Below are the code and all the weights of a small trained network. Each question names an input and a target symbol and asks about switching units off, where a switched-off unit gives its printed mean instead of its output.

import numpy as np


def w(rows, s, z=0):
    codes = np.array(rows[::2]) - 128.0
    scale = np.full(codes.shape[1], s)
    scale[-1] = z or s
    return codes * scale


def f(y):
    return np.maximum(y, 0)


def softmax(a):
    e = np.exp(a - a.max(-1, keepdims=True))
    return e / e.sum(-1, keepdims=True)


def log_softmax(a):
    a = a - a.max(-1, keepdims=True)
    return a - np.log(np.exp(a).sum(-1, keepdims=True))


def net(x, mask):
    ids = ['αβγηλξστψ'.index(c) for c in x.split()]
    T = len(ids)
    res = E[ids] + P[:T]
    u = 0
    for l in range(2):
        r = res
        for j in range(2):
            rows = slice(2 * j, 2 * j + 2)
            q, k, v = (r @ M[l][rows].T for M in (Q, K, V))
            z = softmax(np.where(np.tri(T) > 0, q @ k.T / 2**0.5, -1e9)) @ v
            o = O[l][rows]
            res = res + np.where(mask[u + j], z, o[:, -1]) @ o[:, :-1]
        u += 2
        y = f(res @ A[l][:, :-1].T + A[l][:, -1])
        res = res + np.where(mask[u : u + 24], y, B[l][:, -1]) @ B[l][:, :-1]
        u += 24
    return log_softmax(res[-1] @ U[:, :-1].T + U[:, -1])


Q, K, V, O, A, B = {}, {}, {}, {}, {}, {}
E = w([
[136,69,64,151,198],'α',
[156,102,110,202,206],'β',
[96,76,199,95,169],'γ',
[112,77,122,132,192],'η',
[254,128,181,102,110],'λ',
[72,28,116,85,62],'ξ',
[153,110,21,149,75],'σ',
[143,243,226,176,160],'τ',
[120,205,191,151,24],'ψ',
],0.0045)
P = w([
[149,40,168,182,146],'0',
[88,107,202,131,133],'1',
[171,90,151,115,184],'2',
[183,92,161,227,109],'3',
[93,189,136,98,132],'4',
[195,149,104,78,158],'5',
[200,167,139,227,81],'6',
[113,254,95,64,127],'7',
[228,189,93,73,130],'8',
],0.0037)
Q[0] = w([
[208,150,186,174,96],'0.h0',
[148,72,118,136,84],'0.h0',
[253,110,188,70,129],'0.h1',
[104,91,125,40,119],'0.h1',
],0.036)
K[0] = w([
[117,166,100,65,123],'0.h0',
[102,102,82,130,125],'0.h0',
[253,154,226,110,75],'0.h1',
[106,54,146,155,121],'0.h1',
],0.041)
V[0] = w([
[105,99,127,120,73],'0.h0',
[106,69,97,207,20],'0.h0',
[15,2,113,117,237],'0.h1',
[143,151,111,185,108],'0.h1',
],0.0065)
O[0] = w([
[112,120,118,160,105,117],'0.h0',
[132,93,185,207,84,108],'0.h0',
[2,206,92,197,143,6],'0.h1',
[149,99,170,132,127,136],'0.h1',
],0.0051,0.0022)
A[0] = w([
[141,77,161,199,86,70],'0.n0',
[162,234,113,124,73,96],'0.n1',
[142,67,94,77,116,33],'0.n2',
[78,107,107,67,205,121],'0.n3',
[61,222,195,78,117,169],'0.n4',
[139,171,138,192,48,140],'0.n5',
[141,69,168,141,130,209],'0.n6',
[79,139,153,98,46,24],'0.n7',
[159,3,57,92,192,31],'0.n8',
[147,83,80,145,151,51],'0.n9',
[162,215,169,192,188,62],'0.n10',
[49,91,190,57,113,87],'0.n11',
[168,113,132,121,93,209],'0.n12',
[170,107,137,113,162,81],'0.n13',
[111,94,160,54,131,77],'0.n14',
[152,57,107,135,152,182],'0.n15',
[107,124,151,136,152,77],'0.n16',
[101,110,149,133,67,66],'0.n17',
[112,146,70,145,62,143],'0.n18',
[137,67,56,132,125,134],'0.n19',
[96,142,91,137,182,132],'0.n20',
[2,164,132,95,96,58],'0.n21',
[41,94,120,105,76,7],'0.n22',
[152,59,116,144,158,206],'0.n23',
],0.0079,0.0017)
B[0] = w([
[84,219,163,104,134,172],'0.n0',
[163,153,80,67,107,182],'0.n1',
[165,101,107,156,182,148],'0.n2',
[66,117,98,192,117,151],'0.n3',
[164,194,132,197,45,173],'0.n4',
[61,120,115,99,52,170],'0.n5',
[78,102,177,102,104,242],'0.n6',
[170,174,103,175,202,138],'0.n7',
[208,55,185,131,2,184],'0.n8',
[138,102,158,103,70,139],'0.n9',
[190,121,198,95,180,154],'0.n10',
[190,87,140,205,57,146],'0.n11',
[108,107,124,65,98,254],'0.n12',
[107,134,169,90,169,193],'0.n13',
[136,69,109,97,100,153],'0.n14',
[69,155,113,119,180,217],'0.n15',
[116,161,124,127,141,132],'0.n16',
[146,114,149,171,150,138],'0.n17',
[115,112,93,101,178,143],'0.n18',
[90,75,122,99,87,156],'0.n19',
[95,202,112,156,150,147],'0.n20',
[195,38,188,78,154,145],'0.n21',
[155,39,149,132,190,135],'0.n22',
[53,138,123,109,168,232],'0.n23',
],0.018,0.0025)
Q[1] = w([
[37,202,210,108,104],'1.h0',
[101,189,105,146,228],'1.h0',
[210,63,122,122,180],'1.h1',
[157,120,85,254,185],'1.h1',
],0.021)
K[1] = w([
[231,131,27,110,102],'1.h0',
[107,133,36,205,183],'1.h0',
[104,96,253,88,125],'1.h1',
[71,71,153,225,162],'1.h1',
],0.02)
V[1] = w([
[93,109,74,156,161],'1.h0',
[146,55,98,164,109],'1.h0',
[67,74,2,116,57],'1.h1',
[148,104,134,56,245],'1.h1',
],0.012)
O[1] = w([
[80,168,106,132,155,2],'1.h0',
[91,101,76,164,99,43],'1.h0',
[71,181,143,2,84,99],'1.h1',
[137,55,30,115,156,137],'1.h1',
],0.0078,0.0061)
A[1] = w([
[79,195,108,103,124,84],'1.n0',
[128,195,104,164,131,192],'1.n1',
[144,168,118,171,95,11],'1.n2',
[124,173,121,138,249,104],'1.n3',
[148,126,149,109,134,109],'1.n4',
[139,103,108,114,178,28],'1.n5',
[159,118,138,182,145,138],'1.n6',
[144,163,147,119,93,151],'1.n7',
[154,76,122,122,165,148],'1.n8',
[71,136,138,139,123,169],'1.n9',
[144,104,98,144,78,136],'1.n10',
[116,125,109,148,64,159],'1.n11',
[166,176,106,180,166,77],'1.n12',
[105,103,115,174,101,126],'1.n13',
[132,142,120,133,157,100],'1.n14',
[55,148,76,91,150,82],'1.n15',
[53,117,93,162,115,100],'1.n16',
[116,96,152,96,100,137],'1.n17',
[102,104,106,96,165,174],'1.n18',
[83,161,109,181,161,190],'1.n19',
[155,125,98,119,116,117],'1.n20',
[128,164,150,140,110,3],'1.n21',
[139,91,131,145,139,58],'1.n22',
[138,129,145,166,120,14],'1.n23',
],0.012,0.0045)
B[1] = w([
[180,36,188,147,142,176],'1.n0',
[104,78,118,64,80,158],'1.n1',
[95,95,40,87,165,143],'1.n2',
[132,193,146,62,250,156],'1.n3',
[127,131,120,166,116,184],'1.n4',
[103,194,167,189,111,156],'1.n5',
[182,127,186,152,125,158],'1.n6',
[113,196,107,165,149,212],'1.n7',
[152,69,158,60,117,234],'1.n8',
[152,193,90,120,107,177],'1.n9',
[131,162,155,135,156,156],'1.n10',
[75,131,167,111,141,161],'1.n11',
[45,76,97,174,69,144],'1.n12',
[94,166,133,104,145,143],'1.n13',
[101,148,133,123,146,133],'1.n14',
[177,97,79,213,211,156],'1.n15',
[165,142,49,140,71,150],'1.n16',
[66,136,130,181,136,254],'1.n17',
[60,83,109,104,136,206],'1.n18',
[182,166,141,73,29,160],'1.n19',
[128,156,109,147,135,153],'1.n20',
[150,62,72,101,140,158],'1.n21',
[181,155,109,143,141,155],'1.n22',
[117,133,61,151,114,138],'1.n23',
],0.024,0.0077)
U = w([
[160,100,87,181,58,70],'α',
[137,189,143,50,200,73],'β',
[156,155,124,92,14,107],'γ',
[194,140,61,106,159,141],'η',
[59,27,150,59,109,198],'λ',
[83,160,4,127,118,143],'ξ',
[129,112,100,185,219,2],'σ',
[209,118,209,147,117,105],'τ',
[75,226,208,200,120,197],'ψ',
],0.0034,0.003)

Each question gives the input, a string of symbols that net reads in full, and the target symbol t.
The units are the heads (2 rows each of Q, K, V and O) and the neurons (one row each of A and B). Each row of codes is followed by its name. A weight is (code - 128) times the scale printed after its matrix; where a second scale follows, it is the last column's (O, A, B and U).
mask holds one flag per unit, layer by layer, with each layer's heads first. A switched-off unit (its flag False) gives its mean, the last column of its rows in O or B, instead of its output. The means were averaged over made-up inputs and are rounded, as every weight is.
A unit's drop is (log p(t) with every unit on - log p(t) with that unit switched off) / (log p(t) with every unit on - log p(t) with every unit switched off).
most important unit: the unit with the biggest drop
k most important neurons: the k neurons with the biggest drops, biggest first
top k neurons in layer l: the k neurons of layer l with the biggest drops, biggest first
input τ λ σ ψ η β λ ξ α, target λ: most important unit -> 1.n8
input ξ ξ α, target α: 4 most important neurons -> [1.n0; 0.n8; 1.n15; 1.n16]
input β γ ψ ψ α, target η: 3 most important neurons -> [1.n15; 0.n8; 1.n3]
input ξ γ β σ η ψ λ λ η, target λ: top 3 neurons in layer 1 -> [1.n8; 1.n18; 1.n7]
input β τ η, target τ: 3 most important neurons -> [0.n10; 1.n6; 0.n8]
input η ξ λ β, target ξ: top 3 neurons in layer 0 -> [0.n23; 0.n15; 0.n11]
input γ β τ λ, target τ: 2 most important neurons -> [0.n10; 1.n6]
input σ γ λ λ ξ β σ ψ γ, target ψ: top 2 neurons in layer 0 -> [0.n4; 0.n1]
input ξ γ σ γ ψ α τ ψ β, target ψ: top 4 neurons in layer 0 -> [0.n1; 0.n23; 0.n21; 0.n15]
input ψ λ λ λ ψ λ, target λ: 2 most important neurons -> [1.n8; 0.n8]
input ψ λ τ α, target τ: top 2 neurons in layer 1 -> [1.n6; 1.n8]
input β τ ψ λ ψ ψ τ, target ψ: 4 most important neurons -> [0.n5; 1.n7; 1.n8; 1.n17]
input γ ξ λ η, target ξ: 3 most important neurons -> [0.n23; 0.n15; 0.n11]
input ψ ψ ψ α, target ψ: most important unit -> 1.h1
input λ λ ψ ψ σ η λ, target σ: top 4 neurons in layer 0 -> [0.n8; 0.n6; 0.n0; 0.n23]
input α λ α λ γ λ ξ, target ξ: 2 most important neurons -> [1.n16; 0.n0]
input γ ψ ψ β ψ λ τ σ σ, target τ: top 2 neurons in layer 0 -> [0.n10; 0.n1]
input γ τ γ β, target τ: 2 most important neurons -> [0.n10; 1.n6]
input α η α, target α: top 2 neurons in layer 1 -> [1.n15; 1.n0]
input λ λ ξ α, target ξ: most important unit -> 1.h0
input λ β λ α η, target γ: 2 most important neurons -> [1.n19; 0.n3]
input β λ β λ β λ β λ α, target λ: 2 most important neurons -> [1.n8; 1.n7]
input λ η λ ψ ψ, target ξ: 2 most important neurons -> [0.n4; 1.n7]
input α λ λ β σ α β, target σ: 3 most important neurons -> [1.n15; 1.n0; 0.n8]
input ψ ψ α λ ψ ψ ψ γ σ, target ψ: top 2 neurons in layer 0 -> [0.n5; 0.n1]
input λ γ λ ξ λ λ τ β, target β: 2 most important neurons -> [1.n3; 0.n8]
input η γ λ ψ ψ γ λ τ ξ, target τ: most important unit -> 1.h1
input λ ξ β ξ λ ψ λ ψ γ, target ψ: top 2 neurons in layer 0 -> [0.n1; 0.n23]
